Below are the code and all the weights of a small trained network. Each question names an input and a class and asks about switching units off, where a switched-off unit gives its printed mean instead of its output.

import numpy as np


def w(rows, s, z=0):
    codes = np.array(rows[::2]) - 128.0
    scale = np.full(codes.shape[1], s)
    scale[-1] = z or s
    return codes * scale


def norm(h):
    return h / np.sqrt((h * h).mean(-1, keepdims=True) + 1e-5)


def f(y):
    return np.maximum(y, 0)


def log_softmax(a):
    a = a - a.max(-1, keepdims=True)
    return a - np.log(np.exp(a).sum(-1, keepdims=True))


def net(x, mask):
    res = np.array(x, float).reshape(1, 4) / 4 @ E
    u = 0
    for l in range(2):
        y = f(norm(res) @ A[l][:, :-1].T + A[l][:, -1])
        res = res + np.where(mask[u : u + 11], y, B[l][:, -1]) @ B[l][:, :-1]
        u += 11
    return log_softmax(norm(res)[-1] @ U[:, :-1].T + U[:, -1])


A, B = {}, {}
E = w([
[254,111,106,169,135,127,147],'x0',
[117,185,152,141,108,70,96],'x1',
[129,117,99,70,180,204,99],'x2',
[70,127,152,148,100,142,204],'x3',
],0.0083)
A[0] = w([
[239,153,125,137,122,96,98,42],'L0N0',
[49,87,140,123,119,71,121,94],'L0N1',
[152,181,136,181,104,5,147,100],'L0N2',
[230,47,126,138,141,168,146,2],'L0N3',
[150,110,122,147,135,154,179,136],'L0N4',
[167,155,121,110,136,154,95,147],'L0N5',
[188,149,118,110,143,209,104,84],'L0N6',
[121,127,123,130,140,157,142,95],'L0N7',
[116,128,130,169,112,105,235,67],'L0N8',
[91,145,128,120,131,151,81,57],'L0N9',
[98,151,140,177,98,60,179,48],'L0N10',
],0.014,0.004)
B[0] = w([
[82,137,134,205,178,133,83,232],'L0N0',
[80,143,80,142,112,126,99,210],'L0N1',
[163,169,155,88,111,5,156,254],'L0N2',
[108,86,15,114,101,124,124,244],'L0N3',
[111,76,141,120,123,184,109,186],'L0N4',
[101,75,203,158,150,153,128,197],'L0N5',
[191,124,120,62,130,85,163,227],'L0N6',
[140,126,154,150,118,89,104,150],'L0N7',
[133,124,208,137,94,181,154,204],'L0N8',
[98,149,125,83,135,150,85,174],'L0N9',
[170,139,144,55,95,80,154,213],'L0N10',
],0.023,0.009)
A[1] = w([
[151,128,171,156,98,187,136,72],'L1N0',
[80,197,80,151,119,159,100,64],'L1N1',
[126,171,114,252,189,113,101,4],'L1N2',
[136,118,59,143,131,146,138,96],'L1N3',
[157,132,60,126,131,154,130,39],'L1N4',
[157,96,54,163,149,167,136,60],'L1N5',
[137,116,173,158,95,200,147,101],'L1N6',
[82,146,103,99,156,144,130,113],'L1N7',
[136,127,144,117,157,144,136,35],'L1N8',
[185,170,146,94,200,166,155,93],'L1N9',
[104,158,101,139,155,79,101,90],'L1N10',
],0.021,0.0039)
B[1] = w([
[179,121,87,163,73,185,131,158],'L1N0',
[76,158,70,162,137,121,148,203],'L1N1',
[156,81,165,253,115,154,24,203],'L1N2',
[115,92,125,90,184,117,134,225],'L1N3',
[100,105,107,90,149,98,144,201],'L1N4',
[118,120,99,80,148,56,177,254],'L1N5',
[129,96,140,143,103,201,149,172],'L1N6',
[124,178,111,150,143,132,127,213],'L1N7',
[161,154,117,107,140,129,124,144],'L1N8',
[173,156,156,104,148,175,85,170],'L1N9',
[132,106,156,180,129,194,146,245],'L1N10',
],0.03,0.007)
U = w([
[118,25,45,49,172,98,161,220],'0',
[29,220,59,160,117,164,128,152],'1',
[158,191,191,93,40,9,176,193],'2',
[161,65,174,247,148,102,51,89],'3',
[156,77,136,126,23,247,176,83],'4',
[191,167,155,47,178,196,58,2],'5',
],0.014,0.0015)

Each question gives the input, the list of numbers given to net, and the class t.
The units are the neurons (one row each of A and B). Each row of codes is followed by its name. A weight is (code - 128) times the scale printed after its matrix; where a second scale follows, it is the last column's (A, B and U).
mask holds one flag per neuron, layer by layer. A switched-off neuron (its flag False) gives its mean, the last column of its row in B, instead of its output. The means were averaged over made-up inputs and are rounded, as every weight is.
A unit's drop is (log p(t) with every unit on - log p(t) with that unit switched off) / (log p(t) with every unit on - log p(t) with every unit switched off).
The circuit of an input: a set's keep is (log p(t) with only the set's units on - log p(t) with every unit switched off) / (log p(t) with every unit on - log p(t) with every unit switched off). Starting from the 12 units with the biggest drops (on a tie, the unit counted first), units are removed one at a time, each time the one whose removal leaves the highest keep (on an exact tie, the one counted first), for as long as the keep stays at least 0.8.
units of the circuit, in order: the units of the circuit, biggest drop first
most important unit: the unit with the biggest drop
k most important neurons: the k neurons with the biggest drops, biggest first
k most important neurons of layer l: the k neurons of layer l with the biggest drops, biggest first
drop when u is switched off: that unit's drop, to one decimal
input [-8,-3,8,-1], class 1: 2 most important neurons	[L0N2 L0N10]
input [7,5,5,-7], class 3: most important unit	L0N0
input [0,2,-2,-3], class 3: 2 most important neurons of layer 0	[L0N0 L0N6]
input [4,-2,-3,2], class 4: 4 most important neurons of layer 0	[L0N8 L0N4 L0N6 L0N1]
input [-5,-1,-3,3], class 1: 4 most important neurons	[L0N1 L0N2 L0N6 L0N5]
input [-1,6,8,5], class 1: 3 most important neurons	[L0N2 L0N10 L0N6]
input [-2,2,8,4], class 5: 2 most important neurons	[L0N3 L0N1]
input [-6,-3,7,-1], class 5: 2 most important neurons of layer 0	[L0N3 L0N0]
input [3,-8,2,8], class 4: 2 most important neurons	[L0N8 L1N6]
input [4,6,2,3], class 2: 2 most important neurons	[L0N2 L0N10]
input [7,-4,-6,-5], class 3: 2 most important neurons	[L0N0 L1N2]
input [-1,4,-1,-3], class 2: 2 most important neurons	[L0N2 L1N2]
input [-1,7,7,2], class 5: 3 most important neurons	[L0N3 L0N1 L0N0]
input [-2,-3,-4,0], class 2: units of the circuit, in order	[L0N10]
input [-5,-7,7,-1], class 5: drop when L0N3 is switched off	0.7
input [-7,7,5,-3], class 1: drop when L0N10 is switched off	0.0
input [7,3,-3,4], class 2: drop when L0N2 is switched off	4.6
input [5,3,0,3], class 2: drop when L0N10 is switched off	0.1
input [7,5,-2,2], class 2: 2 most important neurons	[L0N2 L0N10]
input [2,-6,1,6], class 4: units of the circuit, in order	[L0N8]
